Below are the code and all the weights of a small trained network. Each question names an input and a class and asks about switching units off, where a switched-off unit gives its printed mean instead of its output.

import numpy as np


def w(rows, s, z=0):
    codes = np.array(rows[::2]) - 128.0
    scale = np.full(codes.shape[1], s)
    scale[-1] = z or s
    return codes * scale


def norm(h):
    return h / np.sqrt((h * h).mean(-1, keepdims=True) + 1e-5)


def f(y):
    return y / 2 * (1 + np.tanh(0.7978845608 * (y + 0.044715 * y**3)))


def log_softmax(a):
    a = a - a.max(-1, keepdims=True)
    return a - np.log(np.exp(a).sum(-1, keepdims=True))


def net(x, mask):
    res = np.array(x, float).reshape(1, 8) / 4 @ E
    u = 0
    for l in range(3):
        y = f(norm(res) @ A[l][:, :-1].T + A[l][:, -1])
        res = res + np.where(mask[u : u + 4], y, B[l][:, -1]) @ B[l][:, :-1]
        u += 4
    return log_softmax(norm(res)[-1] @ U[:, :-1].T + U[:, -1])


A, B = {}, {}
E = w([
[166,96,102,129,113,130,134,145,178,143,255],'x0',
[238,164,129,179,98,173,162,171,192,102,85],'x1',
[144,95,98,54,98,72,183,232,105,216,104],'x2',
[123,126,132,132,127,116,125,125,134,131,126],'x3',
[121,153,20,146,138,94,101,150,155,97,118],'x4',
[129,187,154,110,160,115,90,130,161,180,139],'x5',
[143,148,36,147,82,217,123,20,131,251,106],'x6',
[129,128,129,132,128,123,127,124,130,130,127],'x7',
],0.0059)
A[0] = w([
[162,2,83,160,102,139,141,111,67,71,116,252],'L0N1',
[185,178,139,94,231,113,47,132,131,181,137,120],'L0N2',
[79,138,140,182,121,157,121,115,142,103,155,55],'L0N3',
[84,139,44,161,159,146,83,190,155,111,128,85],'L0N4',
],0.0074,0.002)
B[0] = w([
[85,163,147,136,186,125,171,117,206,186,164,252],'L0N1',
[98,171,127,126,172,146,215,127,165,159,197,182],'L0N2',
[161,149,156,2,67,133,144,126,113,94,123,163],'L0N3',
[152,62,129,153,188,90,71,72,183,123,62,186],'L0N4',
],0.011,0.0042)
A[1] = w([
[92,153,185,157,143,86,169,89,109,143,33,219],'L1N1',
[184,204,130,209,66,156,155,184,166,105,95,1],'L1N2',
[158,64,254,139,135,194,140,123,95,181,153,53],'L1N3',
[173,44,132,145,103,112,101,120,173,147,249,72],'L1N4',
],0.0065,0.0028)
B[1] = w([
[150,167,45,95,176,221,168,165,89,95,152,253],'L1N1',
[17,33,186,203,84,198,48,193,176,197,147,154],'L1N2',
[195,131,29,152,238,34,3,86,224,153,61,178],'L1N3',
[110,212,46,84,154,251,127,212,2,66,18,200],'L1N4',
],0.0092,0.0045)
A[2] = w([
[164,65,98,31,79,92,208,177,168,203,84,30],'L2N1',
[127,149,177,154,139,214,90,18,183,44,168,140],'L2N2',
[169,140,43,204,26,165,144,3,66,243,130,4],'L2N3',
[12,109,109,78,165,80,80,60,4,151,173,35],'L2N4',
],0.0055,0.002)
B[2] = w([
[119,146,142,87,17,48,129,16,89,167,99,163],'L2N1',
[118,59,94,39,40,50,187,137,69,220,116,255],'L2N2',
[148,95,235,159,217,22,141,254,57,1,175,218],'L2N3',
[172,73,146,237,40,222,82,168,244,130,94,209],'L2N4',
],0.0092,0.0043)
U = w([
[134,93,210,150,153,70,129,166,88,42,150,90],'0',
[125,170,64,115,108,208,121,137,78,96,90,163],'1',
[118,70,150,197,57,167,90,122,199,153,126,68],'2',
[182,94,74,133,172,64,74,49,178,120,86,103],'3',
[113,134,139,81,4,75,140,82,84,130,96,83],'4',
[95,142,124,135,145,127,212,94,176,148,193,89],'5',
[132,92,106,116,139,137,148,129,139,133,135,254],'6',
],0.015,0.0048)

Each question gives the input, the list of numbers given to net, and the class t.
The units are the neurons (one row each of A and B). Each row of codes is followed by its name. A weight is (code - 128) times the scale printed after its matrix; where a second scale follows, it is the last column's (A, B and U).
mask holds one flag per neuron, layer by layer. A switched-off neuron (its flag False) gives its mean, the last column of its row in B, instead of its output. The means were averaged over made-up inputs and are rounded, as every weight is.
A unit's drop is (log p(t) with every unit on - log p(t) with that unit switched off) / (log p(t) with every unit on - log p(t) with every unit switched off).
The circuit of an input: a set's keep is (log p(t) with only the set's units on - log p(t) with every unit switched off) / (log p(t) with every unit on - log p(t) with every unit switched off). Starting from all 12 units, units are removed one at a time, each time the one whose removal leaves the highest keep (on an exact tie, the one counted first), for as long as the keep stays at least 0.8.
units of the circuit, in order: the units of the circuit, biggest drop first
top k neurons: the k neurons with the biggest drops, biggest first
k most important neurons of layer l: the k neurons of layer l with the biggest drops, biggest first
input [-8,5,-1,3,3,-5,-6,0], class 1: top 3 neurons	(L1N1, L2N3, L0N2)
input [-6,-2,-6,5,-8,-6,-4,0], class 3: most important neuron of layer 1	(L1N3)
input [-4,3,-3,-3,7,3,7,-6], class 0: units of the circuit, in order	(L2N3, L1N4)
input [4,2,-6,1,0,4,5,1], class 4: top 3 neurons	(L2N2, L0N3, L1N1)
input [-4,-2,-6,3,0,2,-5,3], class 4: units of the circuit, in order	(L2N2, L2N3)
input [-6,-7,-4,6,7,5,4,3], class 2: top 2 neurons	(L2N4, L1N4)
input [-6,2,-7,-7,-2,1,-5,-5], class 4: top 3 neurons	(L2N2, L1N4, L2N3)
input [6,5,-7,5,-7,7,2,-5], class 3: top 2 neurons	(L1N3, L1N1)
input [1,-6,-6,6,8,-1,-5,8], class 3: top 3 neurons	(L0N4, L2N3, L1N2)
input [0,1,-2,4,8,-8,-4,8], class 3: top 4 neurons	(L0N4, L0N2, L2N3, L1N2)
input [-4,5,6,1,1,7,-2,2], class 5: 2 most important neurons of layer 0	(L0N2, L0N3)
input [-3,8,3,5,2,8,-7,0], class 2: top 3 neurons	(L1N2, L2N3, L0N1)
input [-2,2,7,2,3,-7,5,5], class 4: top 3 neurons	(L2N1, L0N2, L1N3)
input [-8,-6,6,0,-5,-8,-7,3], class 1: units of the circuit, in order	(L1N1)
input [-4,-6,-7,0,-6,5,-5,7], class 4: 2 most important neurons of layer 2	(L2N2, L2N3)
input [-4,-1,4,-5,-7,8,6,-8], class 5: top 3 neurons	(L0N2, L1N4, L0N4)
input [-8,-7,8,-5,-7,0,2,6], class 1: top 2 neurons	(L1N1, L2N2)
input [-4,1,-4,-3,4,0,4,-6], class 0: top 4 neurons	(L2N3, L1N4, L1N3, L0N1)
input [-5,-2,-7,-5,-2,-5,8,-1], class 0: top 2 neurons	(L2N3, L1N4)
input [-6,8,-7,-2,0,-8,0,-1], class 2: units of the circuit, in order	(L1N2)
input [-4,8,-8,2,-3,-5,3,8], class 2: top 2 neurons	(L1N2, L0N4)
input [-7,-7,-8,-4,-5,-3,2,-6], class 4: 2 most important neurons of layer 1	(L1N4, L1N2)
input [-5,5,6,-3,5,1,3,7], class 4: 2 most important neurons of layer 0	(L0N1, L0N4)
input [0,8,8,6,-8,8,-6,0], class 2: 2 most important neurons of layer 2	(L2N3, L2N2)
input [-6,4,-5,0,8,2,-7,-1], class 3: 2 most important neurons of layer 2	(L2N3, L2N2)
input [4,-2,7,-4,-8,6,5,2], class 3: 2 most important neurons of layer 0	(L0N1, L0N3)
input [-1,6,1,4,5,-8,-3,7], class 5: 2 most important neurons of layer 2	(L2N4, L2N3)
